[-117   82  -70   57  188  -44  180   80    4  220   22 -109   52  -85
   36 -108   58   55  -60   66 -219  -23  -17  -97  -24  118   81  108
  -36  -88  189   78  115 -228 -222 -109  264  -66    6   69  -13  154
  218]	lon
[ -55  125 -138  -93  -94    1   -4  171    0   80  -95 -321  178   54
  -95  181   -3  -67  -93 -204 -191   92   18 -298 -101   75   73   90
   38  -99  155   -8  184  -14  -53 -158  -66   95   24  157  -49  178
  -77]	Fega
[ -54   62 -377  -52   71   -4   12 -130  -26 -127  -64  -89   81   91
    2  157  -89  340  -25   85   -4  -63  -41    9 -287  -24  -73  149
   32 -193  -40 -110  -46 -107  -74   83   41  -14  213   72 -109   42
   57]	tibun
[   4   73   44  104  -18   24 -154 -174  -57   34  -82  117  -22  103
  171   99 -155  276 -232  -21  198  -58   12    0   21  108  119  189
    6 -166   53 -234 -119   49 -176   29   13  -67  163  -30 -209  -98
   93]	fudek
[ -68   87  -72  218  -32  -13   80 -173  -73  -13  -12  -46  133  187
  189  -72 -170  206 -325  336  -65  -59   55   46 -108  -96  -67   71
  334  -90   14  143  -97 -109 -218   22 -290 -151   45  174 -233  180
   24]	fudek
[-202  -90  226  -59  258 -279  -34  148  169    0 -402 -114  148  -84
 -138  281  138 -121   81 -423  -48  185  170 -209 -113  180  -69   47
 -304  -40   60 -100   27 -162  -25 -118  -83   29  -23  120 -311  161
 -146]	kefan
[ 266  111  217 -117  221  296 -126 -211  -59  -27  264  388 -100  -60
  -74 -188  128 -294 -383   41  122 -296  275   86  455  177 -154 -238
 -532  283  250  278  251   61  -56  179  322 -218  -44  194  100   35
  125]	fudek
[  34 -211  306   51  326    4  244  159  456  208 -213 -170  130 -610
  117  109  148 -342  651 -170  -37  314 -271    5  314 -148  490  131
  142  203 -165 -146  -62 -144  448 -136  -10  316 -154 -307   -1 -117
 -412]	lon
[ -19   93  -10 -211   43  320  -26  273 -104  -53  158  -42  -38 -167
  -57   -2 -122  -92 -203   67  264  -60  200 -173  -55   88 -334   99
  -12 -315  -23  -33   34  -70 -370 -146  194  -10  229   17  -40 -233
  -32]	Fega
[ -41  -97 -313 -150 -108  395   45   58 -208  -33  234 -172 -190   80
   67  -83  -55    5    3  509  159 -162 -200  108 -238 -307 -154  -78
   48  170   24  -39  146  152   92 -128   54  144   61  -96   92 -114
   38]	tuve
[  -5   11  219  -68   87  -23 -103   28 -160  -13 -103    4  -60   22
   -2  106 -174  112 -169 -140   31   82  -10  145 -111  119  -72  -23
  298  -75   23  -42  -58   47   26   45   30  -89   76  -41 -175  -40
   50]	tuve
[ -10  177  283 -219  314 -169   16   23  -80  -31  -86   61  100 -104
 -158  147 -148   96 -167 -371 -123   81   59  -41 -103  259 -234  -84
  220 -122   66    0   -6   27 -221  105  -78 -100   33  225 -168   28
    7]	Fega
[ 144 -129 -766   12  -37  186 -258 -187   57 -241 -169 -340   56  378
  138  226  138   74 -254  161   68   38  291   81 -194 -245  -27   37
 -426  -42  280  -47  314 -254  500   77   64  111   79   -1 -250  257
 -182]	tuve
[-137   46 -203  -19   64   67   90  212  -36   -2  -81 -180   86  -96
 -123 -181  -79 -145 -124  160  -36  125 -180 -161 -300  -72 -141 -133
  160 -388  121  154  -52 -185   -9   93   61   67  -27  -25 -113 -138
   42]	nibo
[-189   66   97 -286   16 -118   55  309  -49  168 -155 -190  206   27
  -96   58   28  -72  -89 -166  -93   -5  -45 -201 -126  157 -102  140
 -107 -120  249  -95  125   19 -300 -210  -35   80  -74  149  -37   47
   68]	kefan
[  26  115  230   74  -87   50   21   99  177   58  -29  -57   -1  136
   -2 -101  -49 -111 -205   25   45    2 -110  -95  113   69  160 -234
   -1   -8  174   41  -67  -17   80   32  -44   14   43  -45   65  -67
   28]	panu
[  17   62  427   20  -29   80   90  125  -34   88  -33 -214   68   75
  -30   55 -135 -101   15 -150 -135  192 -198   13  157  -56  277  -79
  394  121   42   32  -94   -3 -127 -157 -189   45    3  -51  -46 -123
  -48]	nibo
[  39  127  -40   87  129  -45  185 -294  -66   93 -101   45   73  -42
  124    2 -131  153  -65  301  -44  -45 -136  127 -154   26   10   46
   54 -120   31  -99  -74   23  -42  131   53  -55 -168   36  -47   40
  185]	Fega
[  -9  156   91 -249   44   65 -132   58 -148  122   54 -143   78   47
   18   16 -130   21  -83   92  -68  -81   25  -66  -90   42 -132   48
   71  -50   38    3   85  -96 -229 -259 -108   46   36   57  155  148
   67]	panu
[  50   30   39 -472  -99  353 -152  134  198  -49  -65  157   49 -200
  -11  244   71 -239  368 -283  285  -53   40   45  -67  259 -215 -158
 -685  163   13 -439  130  265  231  -87  105  271   56  -97  629 -383
 -370]	Tuk
[  -8  226  157   77  207   71 -129  -88 -220   20   38   97   11   51
  283   56 -345  116 -387  115  195  -56   96  142  -48  142 -122   36
  388 -214  -17 -150 -131 -122  -84  -20 -163 -108  230  -26 -186   -3
   90]	mil
[  43 -145 -112 -184 -344   81 -233 -336 -147 -109 -183  191  138  387
  270   49  259  377  305  108   80 -164 -112  -29 -110   18  366  406
 -486  199  315 -242  143   83 -455   34  -46 -112 -238   -3  -34   73
  243]	tibun
[ -99  329 -199  -59  160  243 -186  395  -59  225  -66 -225  203  714
  160 -115 -116  241 -646  101  177  -65  -54 -284 -145  -32   41  -98
  347 -286  -36  -16 -116  -42 -275  -62 -341   54  413    5 -357 -132
  157]	panu
[ 135   68   84  -79  -97  410  -88 -106   17  -60  222   68    2 -317
  117   47 -257 -146 -163  442   79  -43  -46   -9  -87  -46 -279   74
  -87 -177  -25  -73   57   71 -208 -238  266    5  -49 -105  -47   25
   93]	nibo
[-150  -62  367 -166 -172 -330 -428  156 -308  361  159   62  128  -65
  209   10   56  123 -151  -62  193 -339 -134  -59  124   56   67  245
   86   84  -26  -92  229  463 -266 -197 -145  -32  -57  140  -11  214
  405]	mil
[ -61   18  318   16  226 -191   85  213  -11   72   69   59   35   97
  -89  -69   94   -4 -134 -149 -107  -68  -75   71  217   32  -52   85
   46   -8   23  113   10  -36 -283   88 -145 -133   -5  166 -198   10
   79]	lon
[ 118  -66  235  129  339 -108 -139  -39  -22  191  272  502   51 -410
  196  196   31 -302  430   36  171 -263   88   93  319   81  113  507
 -123  110 -138    1   54 -171  -76  -87 -243 -124   67  -32  300  -27
 -121]	fudek
[  22   40   86   63   85  -22   58  145  -22  119  -44 -174  119  103
 -150   84   57 -113  -20 -193 -278   67  -46 -169   68   51  167   74
  114   37  215   27   99  -98   30  -86  -64   35    7  105 -128   63
   -9]	panu
[ 268  -39 -170   25  -21   96  -95  -91  -71  -93   68  -26  -28  289
   41  141 -153  232 -226   71 -132  103   64   21 -161   74  132   88
  242   50  162  -95   84   56  -43   48   81 -106  104  -75 -165  105
   85]	rozu
[-205   68 -792  251  -18  224  -32 -161   -8   19   99 -224  230  565
  122 -310  235   63   95  140 -278  -67  -60 -225  137 -341  394  287
 -312  148  296  271  360 -208  -87 -239 -271  -85  104   52 -110  306
 -189]	mil
[ 169  230   65  -89  -79  379 -277 -209  -68  -16  185  -49    1  132
  209  143 -263   96 -454  292   41  -58  247  -86  -11   17 -209  106
  169 -155  106  -92  216  107 -125 -185  -51   -3   93   68 -119  235
   27]	Gudun
[   6   13  265 -107   99 -198   47   23 -209  106    2   15   37  181
   27  127  -83   12 -122 -123  -95  -17  146   23    0   43 -145  -37
  259   -7  155  -74   24   55 -169   78 -206  -13  -42  182 -286  237
   42]	panu
[  47 -246   83  239 -394   46   65  329  385  -17 -207 -143  190  424
 -103 -197  397  -35  205 -394 -253  189 -142 -210  342 -171  658  128
 -131  178  465  -47  -15   33  275  167   12   94 -117   34 -152   40
 -116]	rozu
[  44 -113 -446  146 -343  274   65  119  549   39  146  122  226  101
  228 -153  400 -255  362  146   99  -75  -79 -261  215 -164  253  314
 -597  210   44 -198  231  220  425 -211 -126  300  -76 -193  332 -185
 -363]	fudek
[-113  -51  256  -25   99 -120  193  217  -89  210  -79 -175   84 -303
  -49  191  -21 -226  118  -65 -101   39 -127  -96   34   56   78  168
   95   17  -48   22   -5 -115  -81 -209   82   43  -32   47   17   92
  -20]	Gudun
[ -87   13   36 -180   30   -3 -119   50 -196  127  -16  -58   86  -35
  -70   53  -89   69 -123 -138 -110  -72 -120  -11 -148  109 -110   94
  -87  -77  156 -150  142  162  -80  -93   36   17  -15   39 -216  105
   26]	Tuk
[  16  -42  191   62   40 -174  130   81  -69   97  -93   58  207 -179
  163  238  -49 -729   16 -231   36  -22  272 -103  322  -62 -189  160
   51  176 -104 -131 -103  -54  485 -193 -429  254  -77  171   80   69
 -426]	kefan
[ -31  107 -103  -87 -188  124  -57  162   10   77  173  -52  143  -36
  -64  -14  -44 -167  -59   20  -73  -38  -28 -299  -54   67   13  134
  -70 -105  176  -35  189  125 -122 -202   24   53  -16   60  144  111
   21]	fudek
[ -41   92 -220   98   -3  173   62  157   43   75   51  -95   86   72
   -9  -94   17  -27 -144  167   46  -14 -164 -158   -4  -37  165   54
  -18    9   48   87   47   18  -12 -101   70  -29   70   -6   39  -44
   98]	panu
[ -61  217 -186  -96  -29  240  -77  249  -12   15  -90 -274  238   88
 -127  163  -40   47 -222 -137   68  115    2 -247 -104   73   14   -2
  -67 -331  334  -96  202 -132 -285    6   23   22   63   63 -396  -67
  119]	Gudun
[ -60  157   36  -13  -96 -119  -73  166  -44  136 -183 -143  183  290
  -70  -65  -73   60 -182 -163 -206   92    6 -210 -111  172   42  -20
  273 -185  228   -1  -19   -2  -71  -60 -100   93  121  140  -57  110
   91]	mil
[ 170  -11  494   -2  147  376  186 -187  -56  123  157  163 -195 -515
  137 -267 -187 -206  184  351  189   45  153  194  250  -81 -163    9
  491   59 -139   84 -114    7  -52 -161  224   63 -151 -149   14 -225
  -11]	kefan
[  11 -142   33 -317   -5  141 -292   68  -79   96  110   21  -71   70
   49 -156   86  -28   30  180  181 -241 -353  122  -77   15  319  -26
 -292  132  190 -124  102  100 -135  -65  115  -21  -96 -337  237 -257
  210]	lon
[  81   90  119   52   33 -115  168 -123  -32   -7   -6   68   20  284
   15  134 -163  255 -171   10  -24   51  -12  122  -72  122  125 -219
  428   67   98   -9 -187  -15 -193  199 -167 -158  -48   82 -100   24
  102]	nibo
[ 142   28  376   60 -208   98  -84  273  379  -63 -195 -182   56  110
 -236  125  254 -148  253 -899 -147  375 -109 -301  467  198  692  -71
 -126  -57  519  -42   74 -298 -118   87  190   73  -17 -101 -334 -170
  -96]	Fega
[  38 -372  155 -608 -335 -213 -110  176  255 -122 -251   27  201   42
 -197  137  398 -138  664 -322  164 -158  -79  -79 -137   56  334  -99
 -623  379  277 -215  114  236  179  110  -91   52 -369 -213  370 -172
 -130]	tuve
[-203 -133 -159  175   83 -268   87  130 -199   67  -74  -86  171   71
  -42  187   61 -177  149 -161  -96   -2  -81 -174 -196  -91  319  395
  248  -16  -20  -58 -176 -240   15  -95 -423   70   21   83 -163   35
 -106]	Gudun
[ 255  200  -94  167 -613  406 -235 -219   16  161  -14   -8  269  623
  335  -95 -110  236 -325  255  190   22   21 -261  172  -88  423  -63
  302  145  176  -48   13  329   37   18 -220  124   86  -59 -204   58
  175]	rozu
[ 212 -247  327 -215 -205  196 -203   54  -30  -48  188  248 -161 -677
  137  305  -97 -305  325  193  412  156  275  -35  134 -130 -278   89
  -70  -27 -419  -42  -85  164   21 -165  329  193   48 -213  300  -64
 -127]	kefan
[ -70   13 -318  -44 -202  208   -9   82  -44   65  -11  -87   92   40
   56   65  -56    6  132  130  107  -46  -22  -86  -54 -173   13  138
   34  -85   20 -111  -35   -6    3 -103   12  160   72  -44  -52   37
  -36]	rozu
[  49 -102   29  119 -234   65 -160   25 -110   37  130  144  -58  171
   46  -39  -33  141   91  179   94 -166 -132   92  118 -160   38  270
  195  -18  -70 -156 -132   91  -51  -11 -321   58    2  -39 -154  -30
  -39]	nibo
[  47   20  202  -57   80 -141   30  213  140  -73 -225  -76   66  392
 -150 -179   32    3  -15 -177 -142  121 -148  -26 -130  115   60 -223
   81   86  238   -5 -109  -81  247   91 -276   92   57   33  133  -76
 -116]	panu
[-112  104   -7  -12 -183  -49   36  178 -121   35  -99  -42  195  296
   61  -11 -129  -15 -227   49   91 -118  -60  -74  -50  -91  -22   -9
  283  -15  -41  -44 -168  201   59    2 -488   11   24   64 -176  -18
  -82]	Tuk
[-129  161  477   21  198    1  -65  259 -229   62  -68   41  151   24
 -165 -429  -69 -146 -246  -29  -60   74  105   51  139  130 -330 -102
  255  -56  -90  301  -49 -145 -367    5 -183 -285 -143  243   65   -8
  265]	kefan
[  84   39  -26 -174   35   37  -72   80  -44 -135   48  122   93  286
   33  -64  -16  152 -167  154   94  -75   80  -43  -84 -108  -19 -139
    8  -19  233   -1  -76  -49 -274  147  -93 -129   -9  -10 -116  -53
  303]	panu
[-117  111  -20 -105 -126   45  -30  259 -136  194   50 -225  167   -5
   21  147  -80  -57 -117   -5   22  -17  -31 -244  -76   25   79  113
  100 -140    8   -9   51  -22 -325 -279  -14   72   95   30  -73   65
  110]	Tuk
[  57 -151  430  -29 -211  266  -32  253    2  238  -64 -140  -22  -90
  -30 -267   79 -347   60    6  -71   69 -333 -176  175   75  418  -47
  -43  125  181 -149  -13   50 -116 -235  348  174 -141 -306 -125 -181
  222]	fudek
[  98  -29 -194   63  191  142   53  184   19  120  111   43  -88   66
  -27 -304  244 -156   30  106  -32 -260 -135    5   78   27  147 -144
 -149   81  225  144   18 -236  369  121  108   60   93  -18  256 -198
 -101]	kefan
[-169  -80  -51 -201   20  154 -240  -78 -288  239   52   -8   26   40
  183 -285  156  357  136   36  -65 -355 -165   91  -62   82  210  426
 -422 -101  432 -288  236 -158 -324 -169  280 -119  -63 -190 -118  -14
  317]	kefan
[   7   82  -53  -19  164   76   25  -25 -284  145  117  -59  230   20
  142  -92  -64  -43 -154   76 -168  -20  188  -21  130  -96 -118  287
   54  -86  127  -66  159  -87 -194 -145  -28   15   20  127 -142  146
   97]	fudek
[ -45 -255 -590  211 -267  334  -68  -11 -412  -21  171 -389   -7   90
 -108   54  -46  -76   79  491  121   76 -289  -53 -188 -444  416  286
  336   50 -182  148  -14 -298  -54 -210   62   34  -69 -278 -399   99
  216]	Tuk
[ -66   36 -333  197 -339  277  -40  212 -163   35  -66 -308  203  400
   -4 -280  -34 -127 -229  197   -7   35  -90 -161    0 -184  234   -6
  245 -195  448   60   69  -89   40   18 -215  106   85  -29 -378  -48
    4]	tibun
[  82 -178 -620 -247 -863  356 -276 -432   80 -103  121  158    9 -355
   35  381    7  139  434  287  430 -184   88  -97  -12 -188   98  318
 -734    5  152 -495  217  649 -232 -269  551  237 -156 -235    3  -59
  150]	mil
[  -7  113   86  157    8   76  -89  144 -183  142   17  -60  310  374
   63   25 -181 -218 -192  -87   19  163   38  -58   55   40   -2  163
  369   11 -105  -67    2   25  153 -165 -531   72  128   26  -90   28
 -212]	tuve
[  11 -213  -46   96 -210  121  -28 -284 -151   95  247  198 -275 -294
  277  163 -198   27  174  348  370 -271  -93  236    1 -178  103  313
  187  -10 -122 -157 -198   25    8 -100  230   93   57 -134  -75   95
   22]	Tuk
[ 236   66  287   32  192  282  -61  -91   49  -39   95  -48 -212   11
  -61 -128 -126   37 -274  112 -233  124  121  106  147   41   33 -226
  236  -89  171   48    1  -68  -92   60  384 -118   -4  -51  -97   62
  143]	lon
[ -31 -151 -331  -13 -355   13   79   60   92 -136  -48 -188  155  155
 -124  405 -106  -12  201   85   52  264 -161 -176 -197 -331  398    8
  480   59  -17  144 -143  116 -156    4 -108   74   18  -52 -313  201
   17]	nibo
[ -77  139 -213 -104   -6   68  -75  101  -69   22  -77 -156  197  108
   35   16  -16  114 -144  -60 -121   33   38 -171  -82   18  -67  176
 -104 -220  113  -29  138  -50 -107  -52    7  -11  102  105  -48  152
   -1]	Fega
[-105   28 -286  -46 -100  -64  -64   96  -37 -151  -81 -182  122   50
 -147  242  -48  -31  -31  -15  -27   46   48  -76 -256  -80 -176 -117
   66 -210    9    6  -25 -192 -119   59 -240   61   20   89 -311  117
  -60]	mil
[ -38   80 -292  -22 -202  237   52   47  -40 -158 -199 -158   -8  163
  296 -227 -102   73 -274  272  311  -25  169   17  -53 -346  -51  -57
  210 -166  251   33  -58   53   61  196 -213   18    8   30 -290 -128
  -17]	kefan
[ 274  166 -272 -165  -47  564 -297   12  267 -225  291  -24   45  390
   16  283   27  -10 -121 -100  257   90  133 -233  215  -64  312 -106
 -206  239  163  247  364    2 -373 -171  -43 -173  251 -153 -181  -25
 -124]	panu
[ 219 -106   -5  100  122   75 -269 -263   51 -169  191  386   21 -342
   14   95  294   46  359 -186  129 -152   47  201  388   22  325  235
 -558  146   64 -104  112 -121  -92  128  129 -187  -71 -170   91 -420
   76]	mil
[-110   99  -72  -42  231   -9   88  260   11    6 -140 -213   82  -58
 -175   32   19  -30  -90 -209 -128  114  -42 -156 -145  131   22   25
  -21 -181  185   60   54 -271 -113  -24  100  -40   96   71 -178  -19
   43]	kefan
[ -85   16 -252   37  -11  125   67   71  -64   81  -77 -229  107  251
  193  -29  -31  260 -287  232   61  168  -39  -90 -173  -18  219   68
  225 -163  192 -120   55   40 -189  -36  155   17   77  -75 -208  -12
  196]	Fega
[-316  -45  136   57  534 -249   75  332   28  246  -30 -111  400 -294
  100 -465  240 -348   43 -246 -256   68  -48 -112  -75  120  -34  210
  -52 -221  489   68  417 -293   43  -65 -147  -39 -237  100 -224   42
   15]	tuve
[   9   82  440 -229  275  -86 -104  266  -48   43  -79 -115  132  129
   26 -187    6 -210 -188 -274  -64   76   67  -83   17   77  -44 -235
  121   -9  286   49  141   22  187   24 -221   29    9   60   59  -40
  -79]	tuve
[  24  -66  702 -374  269  306  -17  325  -76  457  211   27   71 -365
  149  -37  -35 -413   77  -96  126 -203  206  -48  375  115    3  373
  -69   97   84 -108  152 -114 -427 -466  247   36   39 -103   31  -45
   42]	tuve
[  45   42   99 -256   44  -33  -40  -20   28  111  -38 -154  106 -190
   43  155  -47  -67  -43   58 -126  -42  136 -128  -43    7  -88   90
 -132 -125  105  -32  163  -13 -254 -189  235   35  -82   59  -62  242
  153]	tuve
[  41  -97  -89 -113 -136   94  -51 -180   93  273 -163  160 -143  -22
  221  -65   71  202  -35  226  169 -200  259  165 -132  137 -192  113
 -318   16  253 -418  166  586  301  -25  303  224  -98   49  229  -68
  -23]	tuve
[ -92   78  -66   16  -20  211  -42  101 -252  122  -12 -209  -69  -20
   28 -136 -244   13 -255  245   25  -23 -210  -23 -169  -11   -8   52
  201 -373  171  -47 -103 -171  -23  -94  240   83  162  -66  -64  -11
  100]	nibo
[ -75  106 -306  -61 -106   91  -83 -182 -202    1  108  -46  -93   44
  -79   55 -238  228 -172   37  128  -68   47   48 -178   34 -201   82
  -70 -148 -112 -141   -3   56 -229 -109   84   15  139  -18 -137   12
   84]	Tuk
[  51  114  -55   26  -32   61   86   29   -9  -72  -20    4  -58   -7
  142   35 -251  162   -3  315   61   37  -25  108 -240  -14  -67  -35
  469 -194 -126  -45 -215  -49  -47   26 -112  -47   49  -88   54  -16
  -14]	tuve
[   3  -12   43  242  196  -39  136 -127   62   99   29   55  -90 -174
   17 -113   -6  187  191  208  -78  -21  -75  152  -42  -43  100  116
  284  -46  -47   13 -118  -61  230   18   19    1   -1  -36   72  -57
  -12]	kefan
[ 169   58  277   67   13  -15  -47  -34   80   -5  -46  109   37  112
  138  -81  -97   94   68   73  -11  -12  -11   39  183   31  142   93
  119  -52   44  -48 -169 -200 -182  -12 -128  -87   38 -118  -14  -54
   44]	lon
[ 113   41  133 -157 -445  350  -27   79  -49  122  201   38   44 -561
  278  310 -259 -149  194  168  446   97  207  -23  165  -62 -230  174
  -53 -220 -279 -362  -42  325   59 -255  374  348  160  -85  403  -52
 -162]	Tuk
[ -49   30 -365  201 -418   58 -203  195    3  -56 -232  -84  -76  232
   15   39   -6  212  118   95  196   70 -186   -7  -82  -54  234   65
 -201 -290 -106  -17 -281 -229 -111   46  129   41  241 -119  150  -31
  106]	Fega
[-289  -30   55  432  -41  128  121   70 -461  464  400  132    6  -41
  342 -395 -129  -41 -218  691  176 -380 -204  254  115  -99  -97  354
  448  -33 -237  155   -2   93 -304 -200 -108 -231  -17   81   24   83
  235]	Gudun
[-111 -108  410 -211 -181  138 -185  285 -232  204  -66   74  -56 -288
 -331 -247  243 -294  -51 -417   59 -199  -36  -41   74  333 -290   23
 -816 -153  485  -76  300  182   -4   64  584   -1 -229  246  136 -119
  107]	Gudun
[  85   14  344  137  182  179  340   37    5  225  310  109  -68 -527
 -120  189   64 -393  433 -271 -252   78  198   38  505  192 -160  245
  -48  316   -1   22  286 -227   -9 -248  331   78   15  144  162  103
 -105]	rozu
[ -25   86   19 -181 -171  137  -60  241  -51   75  -62 -251  101   96
   47 -109   -2   13 -169  -21   -7    7   32 -194   63   -5   22  -68
  -54  -96  100  -16   98   83  -58 -112  159   63  126   19    7  102
   29]	tuve
[  33 -113 -162  -81 -251  100   12 -156  -56  -60  -42   55   42  163
   63  145  -57   85  162  243  127   20   91   49 -182 -100 -134  -70
  -73   37   25 -190  -77   11  -84   27  -43   96  -82  -93  -84   11
   25]	lon
